Each row is followed by its class.
-284, -260, -28, 84, -341, 319, 55, -5, 103, -200, 166, -6, 193, -80, -91, -373, 140, -98, 545, 77, 31, 156, -116, -85, -7, -430, -328, 213, -168, 232, -68, 378
Q_603
60, -87, -57, -195, 464, 210, -330, 172, -143, -201, -481, -92, -239, -272, -597, 78, -223, 318, 430, -204, 219, -6, 176, -553, 220, 152, 610, -36, 428, 204, 271, 216
Q_512
-65, -43, -9, -7, -296, 136, 119, 85, 173, 52, 163, 121, -115, -87, -53, -54, 83, -134, 309, -57, 273, 203, -156, -24, -70, 10, -453, 297, -189, -71, -60, 231
Q_809
84, 5, 8, 174, 522, -62, -125, -141, 24, -80, -319, -348, 178, 28, -171, -97, -184, -20, -15, -72, -212, 55, 330, 59, 15, -134, -146, -278, 94, 172, 13, 163
Q_670
283, -103, 158, 279, -439, 70, 428, -40, 170, -23, -59, 139, -71, -59, 94, 3, 302, -242, -201, 364, 35, 247, -146, 73, -3, -64, -649, 179, -185, -231, -43, -46
Q_737
17, 69, -282, 120, 117, 108, -57, -44, 35, -38, 8, 148, -125, -130, -221, -48, -86, -12, 338, -156, 48, -50, -62, 115, -189, -97, 119, 60, 236, 27, 135, 1
Q_717
-259, 5, -486, 202, 477, 68, 44, -516, -204, 41, 109, -44, 369, 97, -225, -111, -172, -240, -140, -240, -296, 99, -177, 214, 239, 39, -473, -197, 7, 323, -287, -184
Q_184
432, -191, -63, 78, -96, 144, 170, 198, 252, -54, -376, 131, -91, -101, -370, -176, 135, -219, 163, 182, 72, 108, -251, -41, -188, -202, 26, -202, 60, -89, 228, -140
Q_512
-159, -77, -2, 38, -291, 267, -132, 170, -259, -144, 216, 65, 114, -8, -35, 137, -192, 36, -69, -140, 223, -56, -34, -211, -72, 323, 72, 183, -42, -51, -63, 138
Q_203
345, -65, 46, -134, -50, -33, -138, 641, 104, -135, -360, -76, 43, -33, -291, 81, 74, 375, 69, -63, 298, 174, 182, -122, -437, -143, 197, -73, 245, -146, -14, 79
Q_203
-13, -81, 538, -59, -46, -553, -20, 143, -149, -186, 26, -177, 224, 231, 52, 12, 208, -241, -91, -21, 52, -271, -170, -296, 142, 166, -515, 300, -334, 11, 74, -255
Q_603
97, 82, 227, -101, 262, -569, -256, 443, 271, 27, -190, -180, 176, 106, -51, 391, -96, 14, -53, 11, 573, 5, 262, -205, -430, -264, -323, 42, -52, 12, -59, 217
Q_603
-122, -31, -102, 139, -92, 321, -60, 52, 99, -43, -65, -4, 74, -186, -131, -35, -65, -2, 269, 73, 327, 192, 166, -59, -228, -292, -104, 51, 11, 178, -195, 499
Q_603
136, -103, -112, 56, 239, 63, 84, 9, 66, 17, -33, 0, -72, -154, -122, -71, -12, -103, 109, 12, -340, -82, 70, 140, 76, -170, 95, -156, 157, 50, 111, 11
Q_653
65, -94, 50, -9, 10, 49, -60, 64, 36, -29, -86, -73, 37, -73, -114, -36, -14, -111, 45, 68, -26, -8, -8, 3, -43, -115, -87, -55, 24, 35, 53, 59
Q_203
-216, -29, -159, 191, -158, 413, 147, -214, 97, -213, 75, -22, -271, -222, 334, -40, -48, 142, 626, 262, -175, 206, 220, 285, 157, -297, 46, 12, -109, 102, 79, 298
Q_203
10, -109, -84, 59, 89, 86, 69, -54, -104, -73, -16, 6, 96, -19, -166, -63, 56, -8, 31, -36, -168, 33, -18, -79, 58, -18, 84, -84, 127, 83, 1, -148
Q_184
11, 121, -478, 59, 389, 134, 64, -170, -116, 82, 50, 174, -14, -62, -177, -69, -149, 163, 117, -91, -494, 45, 82, 238, 123, -98, 432, -379, 355, 172, -8, -126
Q_670
-91, 259, -269, 162, 434, 130, -77, -220, -507, 194, 228, 22, 205, 160, 108, 119, -304, -297, -567, 0, -82, -1, 10, 107, -246, 173, 42, -432, 206, 144, -367, -44
Q_737
44, 0, 198, -247, 73, -215, -16, 156, 23, -4, -86, -152, 212, 142, 95, -238, 71, -68, -186, 45, -331, -67, -134, 70, -4, -137, -204, -19, -116, -28, 53, 43
Q_670
60, 11, -13, 164, 231, -143, -53, -141, -323, -4, 82, -227, -26, 255, -177, -105, 124, -74, -62, -449, -228, -468, 20, 264, -134, 154, -278, -51, 288, 32, 164, -353
Q_717
-360, -16, -492, 316, -86, 409, 3, -446, -137, 42, 554, 137, -128, -163, 91, 209, -201, -99, 93, -2, -330, 81, 143, 370, 422, -8, -179, -199, 79, 121, -144, 27
Q_670
190, 70, 35, -10, 124, -168, -167, 48, 296, -124, -335, -62, 312, 108, -66, -27, 89, -34, -752, 159, -140, 13, 160, 491, -142, -532, -159, -195, 128, -165, -261, 185
Q_737
-74, -125, -216, 464, 72, 147, 514, -405, -105, 172, 273, 71, -456, -41, -295, 2, 279, 195, 799, -116, 204, 114, 268, -501, 378, 127, 110, -193, 238, 326, 101, -431
Q_112
-216, -53, -251, 145, -141, 458, 131, -331, -226, -55, 116, 255, -131, -128, -20, 9, -69, -47, 349, 97, -131, 32, -171, -65, 191, 67, 411, -37, 14, 150, 8, -198
Q_203
226, 122, 174, 96, 219, -546, -20, -280, 333, 84, 83, -118, -130, 146, 568, 312, 50, -287, -688, 396, -618, 66, -178, 480, 359, 159, 27, -236, -214, -223, 8, -466
Q_203
-53, -72, -206, 153, 86, 252, 52, -182, 64, -42, 71, -14, -42, -244, -70, -96, -9, -34, 117, -40, -361, -81, 176, 267, 309, -21, -44, -6, 108, 43, 94, 173
Q_112
-158, -212, -64, 335, -32, 191, -41, -326, 66, -82, 125, -227, 133, -57, -16, -107, -253, 248, 195, -121, 50, 133, 197, -24, 40, -43, 148, 35, -20, 255, -63, 215
Q_737
95, -1, -20, -79, 67, -20, -78, 147, 228, 119, -14, 57, -197, -80, -182, -28, 78, -213, 355, 14, -127, 113, -134, 109, -15, -190, -215, -19, 73, -60, 164, -7
Q_512
-373, 216, -75, -16, 185, -143, 99, -436, 9, 130, 143, -151, 354, -7, 424, -107, -330, 173, -328, 197, 315, 215, 131, -117, -58, -147, 93, -51, -248, 279, -395, 250
Q_203
189, 172, -196, -77, 326, -227, -52, 60, -156, 379, 114, 82, 122, 217, -78, 187, -141, -175, -451, -184, -56, -251, 50, 174, -408, 87, -122, -259, 289, -78, 14, -182
Q_670
-6, 68, 126, 97, -286, 205, -16, 323, -130, -260, -87, -64, -23, -246, 88, -198, 27, 198, 226, 99, 341, -45, 166, -280, -115, 46, 342, 107, -72, -118, -5, 163
Q_112
38, -55, -73, -2, 62, 85, -1, 14, -58, -36, -56, -38, 108, -65, -138, -55, -20, 51, -90, -18, -77, -8, 33, -19, 19, 19, 92, -99, 114, 53, -22, -13
Q_203
-134, 134, 125, -153, -74, -74, 148, -605, -303, 319, 405, 300, -282, 156, 284, 55, -32, -457, -485, 261, -388, -66, -238, 255, 567, 63, -359, -18, -131, 35, -131, -57
Q_670
250, 49, -271, 43, 577, -131, -265, -2, 186, 147, 17, -157, -227, -165, -206, 136, -141, -41, -46, -210, -458, 12, 196, 242, 245, 227, 9, -275, 378, -183, 234, -158
Q_203
-225, -49, -38, 167, -439, 306, -58, 65, -29, 20, 132, 31, 180, -127, 0, -84, -44, 64, 177, 34, 369, -70, 177, -176, -164, -111, -52, 200, -106, 89, -185, 314
Q_653
-195, 92, 31, -321, 84, -143, -253, 220, -94, 184, 277, -89, 178, 109, 233, 60, -204, 259, -210, -141, 11, 82, 114, -145, -113, 99, 258, 70, 20, -23, -215, 177
Q_653
161, 112, 228, 220, -109, -123, 284, -263, -44, 104, 118, 177, -72, 175, 77, -35, 182, -594, -256, 256, -242, 74, -154, 239, 10, -94, -552, -70, -112, -161, 27, -276
Q_112
208, -149, 25, 523, 56, -139, 70, 16, -159, -91, -59, 34, -250, -82, -443, 205, 143, -327, 590, -99, 366, -279, -77, -391, -39, 159, -182, 5, 73, 122, 190, -522
Q_809
-168, 73, -21, -71, 222, 16, -77, -154, 17, -40, 23, -110, 75, -147, 71, -125, -96, -19, 183, -29, -276, -107, 176, 292, 201, -121, -186, 63, -35, 151, 52, 279
Q_737
293, -23, 48, -196, 353, -235, -15, 220, 38, 190, -149, -51, 93, 201, -171, 41, 44, -177, -471, -108, -183, 57, -137, -76, -124, 144, -193, -148, 135, -154, -2, -122
Q_717
27, -38, -8, -23, 187, -59, 27, -75, -8, 23, 7, -83, 74, -15, -2, -27, -87, 9, -66, 8, -177, 61, 42, -5, 30, -15, 130, -143, 55, 76, 37, -63
Q_184
-132, 136, 19, -60, 40, 28, -157, 37, 92, 175, 208, -68, -179, -98, 280, 76, -225, 119, 63, 13, -52, 121, 129, -4, -31, 49, 236, 52, -3, -71, -4, 256
Q_717
92, -113, -17, 12, 154, -41, 16, -22, 28, -42, -34, -117, 116, 12, -117, -85, -40, 21, -84, -95, -157, 14, 42, 46, -41, -2, 20, -89, 102, 69, 64, -5
Q_717
-20, -37, 24, 50, -45, -4, 47, -85, -24, -20, 33, -45, 71, -21, -20, -81, 39, -10, 29, 48, 6, -13, 28, -10, 12, -50, -14, -29, 16, 89, 19, -51
Q_512
141, 88, -79, 131, 125, -49, -112, -140, 33, 128, -110, 27, 98, 37, 64, 2, -243, 12, -491, 241, -26, 57, 64, 52, -102, -202, 134, -154, 147, -9, -127, 187
Q_737
-74, -10, -64, 61, 69, 73, 65, -127, 25, -38, 27, -64, 34, -52, 74, -3, 5, 96, 35, 15, -203, 15, 128, 64, 143, 48, 143, -58, 20, 93, 23, 4
Q_184
-64, 115, -118, 108, 6, -44, 110, -20, -185, -134, 178, -75, -132, -18, 198, 146, -93, 542, 67, -103, 101, 66, 199, -77, 186, 413, 587, -127, 55, 117, -22, -191
Q_112
74, -23, -211, -6, 230, 157, 91, -188, 14, 15, 1, 51, -83, -122, -13, -97, 8, -61, -70, 54, -450, 59, 81, 327, 179, -144, 4, -159, 182, 5, 22, 100
Q_603
327, -206, 425, -154, -103, -527, -134, 416, 214, 248, 36, -98, 17, 57, -85, 261, -13, -195, -401, 54, 380, -222, 272, -354, 43, 90, -899, 354, -82, -225, 172, 429
Q_184
-168, 99, -65, -116, 302, -189, -177, -84, -120, 61, 100, -116, 242, 174, -123, -83, 97, -108, -63, -356, -219, -206, -59, 60, 87, 273, -314, 149, 65, 69, -42, -102
Q_809
-6, -7, 134, -96, -257, 1, 7, 531, 353, -104, -130, 1, 120, -111, -107, -238, 269, 97, 651, -20, 452, 132, 51, -176, -353, -265, -159, 285, -224, -21, -92, 307
Q_203
61, -101, -11, -147, 59, -104, 346, 16, -174, 10, 351, 205, -47, 112, 25, -43, 110, 4, -120, -149, -243, -2, -326, -130, 43, 264, 260, 89, 123, -50, 129, -314
Q_112
65, -32, -69, 49, 37, 202, 145, -45, 7, 15, -2, 53, -96, -146, 47, -137, 48, -55, 111, 111, -340, -43, 49, 130, 49, -132, 164, -96, 83, 9, 74, 92
Q_670
17, 240, -262, -198, 328, 215, 256, -419, 316, 638, 44, 285, -297, -5, 160, 125, -123, -195, -6, 159, -368, 247, 182, 416, 108, -56, -161, -193, 75, 8, 72, 312
Q_737
-137, 89, -98, 114, 31, 173, 9, -127, -34, -1, 72, 1, 122, -95, 10, -80, -48, -47, -68, -43, -139, -23, 106, 174, -3, -79, -17, -33, 13, 46, -156, 148
Q_670
-154, 14, -192, 202, -126, 229, 180, -321, -30, 14, 303, 105, 45, -78, 336, 61, -169, -108, -464, 150, -419, 122, -131, 217, 281, 180, 133, -103, -154, -137, -143, -121
Q_717
225, -94, -190, 205, 110, 86, 139, 87, 57, -149, -128, 1, -92, -136, -291, -43, 21, 80, 369, -80, -155, 14, -122, -60, -68, 116, 395, -211, 205, 93, 301, -377
Q_653
-279, -136, -160, -134, 176, 127, -202, 98, 154, -69, 29, -239, 197, 59, -18, -110, -185, 273, 241, -276, -77, 158, 135, 15, 101, -103, -50, 72, -84, 93, -75, 378
Q_112
-3, 117, -158, 5, 133, 87, -17, -150, -29, 123, 81, 138, 1, -52, 43, 9, -72, -173, -230, 66, -312, -12, -5, 292, 80, -48, 30, -132, 72, -24, -94, 53
Q_603
-252, 138, -177, 19, -248, 214, 19, -201, -325, -14, 289, 107, 191, 101, 277, 57, -64, 119, -554, 68, -117, -22, -120, 19, 47, 264, 416, -110, 36, -24, -237, -253
Q_653
-35, 44, 160, 64, -326, 14, 99, 11, 94, 53, 176, 141, -141, 72, 321, 144, 80, -91, -136, 216, -59, 229, -169, -30, 39, 85, -9, 158, -218, -207, -115, -57
Q_717
58, 26, -142, 32, 115, 128, 89, -96, 23, 75, -15, 41, -53, -41, -11, 5, -57, 62, 20, 49, -192, 177, -9, 86, 19, 8, 166, -176, 106, 19, 15, -80
Q_737
137, -168, -192, 36, -215, 388, 274, -7, 93, 26, 52, 217, -96, -176, -59, -86, 146, -195, -35, 271, -99, 202, -150, 45, 35, -89, 70, -187, 52, 3, -22, 60
Q_184
-83, -15, 180, -25, 222, -263, -222, 8, -143, -54, 163, -236, 63, 63, -84, -134, -161, 119, 297, -281, 18, -169, 32, -259, -30, 209, 173, 136, 75, 227, 219, 33
Q_603
-94, -117, -381, 195, 139, 332, 137, -359, 289, 245, 58, 21, -94, -13, 55, -59, -172, -53, 351, 26, -303, 198, 111, 193, 152, -125, 88, -276, -85, 99, 63, 33
Q_184
17, 149, 263, 382, -153, -154, 324, -205, 77, -87, -90, -136, 182, -101, 220, 148, 110, 160, -561, 336, 242, 188, 497, 50, 52, -193, -167, -111, -122, 14, -397, 59
Q_512
-71, -40, -194, -15, 52, 245, 184, -83, 110, 282, 234, 71, 21, 67, 108, -145, -24, -275, -27, 79, -130, 96, -20, -19, -68, -44, -377, -49, -14, -35, 11, 294
Q_203
60, -164, 29, 0, -343, 212, 174, 201, 24, 109, 300, 104, -78, -227, -106, -121, 173, -286, 166, 89, 187, 71, -21, -128, -97, -33, -410, 89, -8, -57, -17, 229
Q_809
